In the rows, 128 means zero.
Each row has a class, written as a number after it.
[144 130 122  91 152 150 185  53   7 146 108 122 167 148 133 121 107 161
 141  99 119 167  79 103 108 125  81 130 126 157 125 130 125  58 119 111
 103 155 142 112 192 107 152 130 130 151 133  84 111 145 115 103 108 147
 152 252 125 118 134 136 112 122 113 143 127 141 148  96 201 121 122 127
 121 140 104 102 120 114  92 126 136 137 103 115 172 154  99 193 111 156
 176 111 108 104  79 133 142 196  88 125 124  83 103 114 143 124 137] : 2
[149 138 147 128 149 173 160  84  67 139 131 139 167  94  87 156 131 133
 134 123 119  97 137 133  55 122  76 127   4 134 128 142  87  84 114 125
 108 147 112 148 163 143 120 150 116 152 145  49 132 135 115 123 167 137
 123 140 120 113 118 143 108 130  96 119 119  95 157 128 199 127  88 127
 100 159 160 131 134 171 122 107 125 136 113 101 154 127 140 171 100 109
 202 112  97 127 123 121 196  79 101 115 120 134 162 136 132 145 118] : 1
[164 109 104 123 113 157 156 138  96 119 146 136 159 106 125 131 127 193
 114 137 149  93  60 151  25 104 151 120 168 137 114 129 121 136 113 146
 153 134  76 114 107  82  66 111 104 112 124 132  98 145 141 140  90 154
 105 115 113 129 155 132 124 128 126  89 120  75 126 135  95 146  61 125
 141 148 135 128 121 129 134 136 145 147 121 130 149 111 126 144 143 125
 143  95 122 124 148 151 217  73  75  90 127 168 143 144 146 114 125] : 0
[162 122  97  96 107 139 160 163 121 102 156 117 167 137 140 125 133 162
 130 153 132 110 103 132  56 112 146 128 151 128 124 119 120 137 140 123
 125  91 108 113  94 107 101 101 176 133 114 130 117 139 125 130  77 141
  55 110 141 124 152 162 131 109 136 119 134  96 121 140 161 133  94 129
 147 137 126 130 122 112 124 117 135 151  98 136 136 123 109 110 157 153
 136 111 112 111 159 139 216 143  83 102 106 131 153 128 130 131  83] : 0
[157 132 132 143 131 137 149 128 141 106 141 113 150 116 136 140 121 137
 130 147 146 110 130 125  77 110 159  87 189 161 131 125  93 119 115 133
 139  98 116 126 140  85 117 128 181 124 130 145  72 118  98 142 102 130
  87 111 137 115 128 125 164 150 127 116 122 104 119 118 164 137 117 141
 116 137 135 134 121 123 139 121 134 126 116 127 124 113 124 123 118 169
 133 134 127  99 148 141 178 101 116 111 118 132 134 142 140 144 119] : 0
[141 121 113 115 109 121 144 198 106 134 141 139 104 158 158 120 140 158
 117 143 128 141  91 127  43 105 122 123 164 124 140 124 137 145  91 129
 143  92 112  96  72 109  77  90 149 123 116 159 131 124 109 155  76 148
  60 120 121 142 149 136 106 133 136 109 126  86 105 139 165 143 104 137
 217 119 114 140 126 112 113 131 136 139 123 149 143  73 113 111 135 125
 100 122 128 105 169 138 219 201  94 129 136 170 126 152 108 107 133] : 0
[158 123 101 126 162 157 132 110 103 130 146 136 150  80 134 141 119 173
 125 128 147  98  77 127  71 110 142 132 161 140 121 115  87 127 105 102
 125 131 121 133 137  90  75 122 101 141 118 141 110 154 124 145 138 139
 133 140 126 127 142 136 121 149 142 110 113 108 155 118  81 132 140 136
  91 150 117 141 140 127 127 130 128 137 127 123 143 113 118 136 142 123
 152  97 113 119 131 134 154  56  81 131 131 160 149 146 161 124 127] : 0
[153 138 121 121 134 147 152 101  77 135 139 128 150 119 110 152 107 156
 135 130 132 102  95 125  43 109 114 130 129 141 126 128  94  97 112 121
 145 118 114 125 135 128 106 134 130 135 119 107 121 149 148 118 117 135
 126 125 124 123 133 136 125 155 119 120 116  93 129 113 143 136  94 121
 120 125 135 122 114 146 129 128 131 139 121 113 171 138 121 151 133 143
 143 106 114  95 121 139 203 106  77 103 143 122 132 124 141 116  84] : 0
[140 138 147 102 127 124 169 130 136 101 151 133 118 138 114 130 131 185
 139 132 134 158 148 113 144 117 124 116 111 131 125 135 131  87 132 136
 129 127 164 137 193 103 115 124 151 123 130 157 105 114 109 136 130 128
 149 118 126 126 105 153 129 181 140 123 128 134 139 133 176 141 139 127
 170 112 121 149 127 130 109 110 128 151 131 127 142 150 123 112 127 114
 130 130 129 129  99 127 192  91 120 117 151 136 121 169 116 116 120] : 2
[130 125 109  98 164  91 142 142  66 149 102  93  82 216 176 110 132 147
 127 126 135 209  65  81 174 119  94 114 138 140 139  97 172 115 128 138
 141 111 191 113 146 101 141 111 122 155 128 187 130 145 108 118  95 133
 168 151 122 164 133 154  78 144 170 125 136 175 135  70 162 127 186 130
 198  73  52 125 120 109  78 146 131 127 123 147 139 156  75 119 143 164
  80 128 147 116  98 107 109 247 121 157 133 121  73 145 131 112 156] : 2
[163 128 152 130 125 197 173  95  88 135 108 142 185 149 125 139 126 133
 124 106 132 117 165 118 113 153  81 124 151 132 114 137 116 109 115 141
 122 141  92 114 183 139 151 187 229 172 156  50 149 122 133  90 129 130
 144 114 125 156 139 124 115 130 122 160 152 101 140 129 158 135  68 123
 100 145 155 120 128 117 125  91 145 144 152 103 157 150 132 162  99 166
 174 143  95 113 135 139 234  92  90  92 129  96 114  92 107 136 111] : 1
[179 123 116 102 106 115 176  94 106 116 135  79 173 118 143 153 160 199
 126 106 154 115  58 145  51 109 185 127 154 133 119 122 104 116 109 112
 124 119 108 101 146  53  76 114 164 121 138 161 127 135 155 136  78 131
 124 102 121 121 143 111 132 141 129 140 106 111 134 149  78 151 102 133
 119 137 123 116 118 108 116 119 148 144 133 124 125 132  98 134 169 185
 155 109 138 120 113 123 241 100  85  99 145  95 116 126 156 114 126] : 2
[119 136 107  99 152  91 150 112 129 162 110 113  84 138 138  94 112 170
 109 136 114 174  90 115 180 167 118 118 114 146 142 135 160 118 144 138
 133 138 193 163 183  69 151 121  73 141 146 164 105 131 105 127 162  99
 150 164 125 113 113 152 123 149 156  53 125 201 134  97 121 146 238 141
 151 100  87 121 107 118  79 174 128 134 137 140 138 133 112 133 149 103
 126 137 141 126  56 114  41 159 135 160 131 144  50 204 176 133 151] : 2
[136 127  80  59 178 189 167  56  60  98 112  91 169 105 149 108 130 213
 140  88 142 150  56 106  82 103 154 123 160 143 152 117 131  73 105 109
 150 146 149  94 180  36 110 103 127 147 121 125 125 162 116 109  80 155
 185 150  99 122 145 177  88 143 157 120 143 115 139  75  98 137 133 132
  96 150  88 115 120 119  61 134 139 144 105 136 156 151  69 124 165 159
 136  97 114 155 117 117 215 173  54  91 141  63 129 103 172 147 143] : 2
[127 124 111 128 128 110 100 157 112 118 142 111 122 100 149 142 140 162
 117 171 148 101  69 135  52 120 188 127 139 136 141 119  86 143 114 124
 142 113 117 109  64  99  95 128 105  88 135 199  99 156 131 170 125 118
  79 139 132  99 137 113 120 126 128  67 121 108 133 137 146 129 132 148
 158 148  80 129 121 136 151 128 127 133 101 146 132  92 121 100 151  98
 117 116 139 124 152 128 145  72 121 121 128 148 126 154 137 131 136] : 0
[177 134  68  61 165 167 153 153 124  89 159  99 122 105 137 118 137 215
 114 178 145 132  81 136  44  99 154 125 173 132 169 110 114 105 133 114
 143 107 188 114 126  72  45 108 129 143 133 171 113 140 108 144  88 150
  71 138 122 132 137 164 109 133 155  96 133  84 115 122 109 146 120 133
 154 136 118 131 114 118 118 133 143 157  93 129 134 123 107 108 158 116
 139 109 139 133 157 139 184  99  73  76 147 118 150 164 172 128 120] : 0
[147 116  99  84 172 159 137 139 135 108 144 118 127 118 158 113 142 181
 113 115 143 152  78 146 104 109 166 121 147 129 147 124 114 129 135 114
 147 130 126 125 111 104  71  97 117 132 115 173 121 141 133 133 112 144
 132 138 122 135 115 146 118 137 152 116 141 119 123 120  84 140 142 116
 121 122 110 118 126 106 117 133 139 140 107 132 130 137 113 100 150 136
 140 111 132 125 145 127 190 178  99 115 125 100 134 133 179 132 125] : 2
[147 148 151 117 132 191 166  95 114 152 122 142 138 134  86 128 110 180
 121 113 103 139 146 133 130 133  74 119 114 133 129 130 126 102 122 136
 108 144 151 143 204 120 137 142 113 168 133  56 109 138 134 109 156 126
 175 134 124 139 126 155 120 162 120 135 122  85 155 112 135 125 128 132
 111  98 159 124 129 125 107 124 129 139 145 101 162 146 125 177 107  91
 147 114 105 135  91 127 145 110 111 125 132 118 134 139 108 124 125] : 2
[154 166  77 107 138 137 152 129 137 135 121 105 149 125 162 119 129 202
 137 116 149 129  77 113  93 121 164 112 155 127 152 118 114 113 107 114
 140 101 133 128 166  68  80 108 157 146 134 181 135 136 133 114  88 166
 144 123 106 137 129 130 122 161 168 121 133 118 116  45  68 150 158 133
 119 132 101 122 121 103 104 121 132 143 142 118 127 135  84 112 178 177
 143 123 135 124 139 114 198 142  89  98 141  69 104 141 158 124 123] : 2
[167 111  98 125 121 127 152 154  90  97 157 125 160  93 116 159 115 174
 134 154 143  89  72 145   4  82 146 121 175 145 123 118  74 102 100 124
 147 103  82 126  99 103  77 138 121 109 135 145  98 162  65 145  95 130
  37 122 139  95 128 126 131 124 117  78 100  88 115 147 186 145  92 114
 157 148 122 125 135 145 132 109 125 147  87 137 154  89 122 139 153 113
 143 105 112 107 128 153 225  66  93  99 134 166 146 135 130 131 125] : 0
[165 133 142 102 148 136 177  54  53 131 125 164 156 135 134 155 108 150
 151 138 122 121 137  87 107 123  92 132 113 151 112 135 109  72 117 130
 123 146 134 129 185 101 147 130 162 133 140 113 123 120 116 110 119 124
 166 111 133 143 116 144 129 150 115 139 115 138 160 111 198 122  91 133
 102 145 134 130 159 133  93 112 140 111 125 100 157 171  99 162 149 163
 169 126 109 127  88 131 217 119  92 105 119 101 122 119 118  97 123] : 1
[150 126 101 137 156 149 114 109 139 125 129 112 134  85 149 125 144 176
 137 114 147 112  77 147 106 119 184 119 142 130 126 135 101 118 113 116
 135 136 146 127 145  87  85 129 109 123 154 175 125 153 152 119 152 127
 180 153 117 111 123 150 127 158 154 105 128 111 141 109  37 143 197 137
  86 125  84 110 129 105 119 136 134 109 145 144 134 124 113 113 149 146
 134 106 133 129 159 108 134  84 113 139 135  93 109 149 155 140 124] : 2
[164 124 107 113 183 173 140 110 140 102 124 106 128  92 114 132 147 203
 116 130 136 111 101 135 108 102 141 121 139 153 152 122 111  95 131 125
 115 119 159 146 182  89  91 130 123 143 155 146 115 133 131 138 140 151
 156 134  99 112 111 143 124 154 158 107 131 113 136 117  94 162 162 140
  99 137 132 115 138 129 114 135 125 140 118 118 123 150 120 131 142  99
 168 113 124 130 127 125 165  56  88 115 140  96 140 146 169 133 141] : 0
[151 138 153 132 153 161 148  69  49 107 122 117 189 101 111 152 108 154
 147 139 115  99 121 104  69 132 107 132 133 137 128 140 108  85 112  98
 119 124 105 128 144 122 141 161 131 117 134  79 119 165 112 122 122 118
 118 116 128 122 116 133 130 113 102 134 123 111 152 135 187 127  78 125
 100 182 141 131 114 134 125 119 128 142 105 106 158 125 131 179 109 138
 164 113  91 133 116 136 180 119  93 118 123 104 147 116 116 132 108] : 1
[143 114 104 117 143 127 125 102 117 103 127 152 175 125 179 151 140 151
 150 115 165 124  37 124  88 105 203 128 155 134 118 112  95 133  90 109
 148 105 111  99 132  68 112 120 136  83 133 230 132 138 151 121  68 139
 152 117 121 123 134 102 169 117 149 133 113 117 129 127  85 124 119 123
 133 135  93 101 109 106 143 129 132 104 124 126 113 129  79 109 145 208
 146 180 135 136 144 126 181 113 101 102 126  93 100 117 158 119 124] : 2
[122 127 175 157  91 142 123 179 130 148 115 155 145 167 135 132 133  69
 150 106 132 115 190 130 102 157  89 141 140 114 114 133 125 152 136 132
 151 104  27 118 100 209 134 109 196 127 123  73 163  98 144 124 103 122
 101 113 114 168 148 111 117 118 114 174 144  95 115 143 186 123  68 121
 139 109 166 132 123 126 150 117 126 127 160 113 131 139 190 146  74 161
 104 150 119  91 184 142 203 158 134 125 126 165 144  72  78 126 117] : 1
[168 125  98 119 148 139 180  93 103 115 135 117 168  86 116 154 109 189
 139 132 127 109  82 195  27 127 134 131 163 144 135 144  79 106 106 119
 126 122 128 136 165 115  96 122 124 134 128 118 111 147 106 125 107 134
 109 119 124 105 124 142 123 150 119 107 137 101 136 126 146 149 132 141
 117 162 120 135 136 131  94 105 129 143 117 145 167 112 117 156 147 116
 150 110 110 116 114 134 173  94  78 105 145 116 135 149 145 140 122] : 2
[146 138  91 116 172 152 123 107 130 134 124 123 144 109 149 107 130 195
 120 112 151 137  63 138  95 121 147 111 161 136 169 112 140 133 112 117
 145 142 134 120 159  82  65 116 105 155 134 143 133 125 111  81 126 149
 145 140 168 143 137 114 136 149 160 131 139  94 127  94  27 147 168 134
 108 124  92 117 144 106 119 133 130 139 129 145 138 131 114 124 160 118
 125 115 124 156 135 129  58 147 104 120 141 112 125 145 168 122 135] : 2
[130 122 104 104 191 115 152  56  86 134 120 122 130 114 133 127 136 181
 130 143 140 152  60 133 106  85 164 117 122 137 132 117 145  91 142 114
 121 153 182 122 172  60  95 117  83 149 146 159 100 165 124 113 150 131
 201 159 106 128 143 146  98 156 165 119 140 145 160  89 105 137 163 143
 101 103  92 135  98 124  96 136 142 136 132 134 166 126 122 145 129 136
 156 120 138 126  77 123 117 121 100 132 141  89 110 161 182 104 145] : 2
[168 114 125  49 106 139 194 126 153 109 135 112 118 166 129 134 130 233
 138 101 161 158  91 129 113  73 121 109 161 127 113 124 135  95 138 108
 130  87 157 118 193   4  85 104 205 144 135 199 110 112 170 116  89 157
 151 102 118 155 111 143 162 170 169 133 132 140 136 129 138 197 120 130
 152 108 132 106 106  88  65 122 135 153 134 117 165 165  91 111 138 182
 145 139 140 104 117 132 252  85  86  89 133 100 106 157 148  93 120] : 2
[138 126  87 109 137 155 102 157 199  74 147 111 135  81 122 127 185 136
 136 128 141 104 165 148 138 105 190 134 171 125 154 112 121 144 145 108
 153  90 116 146 107 113 102 123 127  79 116 149 141 120 146 143  95 137
 100 109 142 135 136 119 136 110 137 132 149 100 114 153  69 127  79 117
  99 155 158 128 130 141 173 138 132 143  85 130  85 123 129 100 124 120
 129 132 181 152 163 105 130  83 134  83 135  96 171  95 137 150 115] : 0
[169 113  97 116 140 111 159 110  99 114 137 107 159 113 139 159 133 168
 142 130 146 100  56 114  67 118 165 100 151 152 132 127  95 104 115 117
 109 116 117 118 126  72 115 143 140 112 125 169 112 149 126 132  89 138
 115 117 121  99 127  56 144 130 152 100 118 105 150 130 148 142 118 125
 136 135 123 124 137 139 126 123 134 141 113 126 136 105 108 130 141 151
 164 107 132 124 145 136 204 103 100 104 148 121 118 134 119 125 142] : 2
[131 142 159 116 172 187 153  37  91 131 116 117 155 108 113 123 136 115
 157 121 124 126 182 104 178 140 107 132  92 139 113 139 105  67 129 135
  95 143 139 143 217 129 175 163 147 145 139  95 153 121 120  85 163 127
 206 112 125 134 141 124 139 146 129 157 129 156 155 108 177 126 150 130
  70 136 140 118 128 143 113 120 134 126 154  91 147 154 121 148 116 143
 163 134 109 139  85 124 135 133 132 130 118  67 121 115 138 147 117] : 1
[163 142 142 112 172 193 165  92 109 115 136 130 166 100  94 144  93 162
 127 102 114 119 148 121 120 117  79 143 123  65 130 142 108  78 117 118
 112 155 140 120   4 122 106 131 167 155 134  62 148 120 136  27 150 136
 155 118 126 169 129 151 119 126 120 135 140  59 149 126 121 140  70 126
  76 150 166 129 141 112 111 126 134 143 116 102 160 150 131 156 104  97
 158 116 100 143 113 146 208  92  79  88 143  79 149 117 157 110 110] : 1
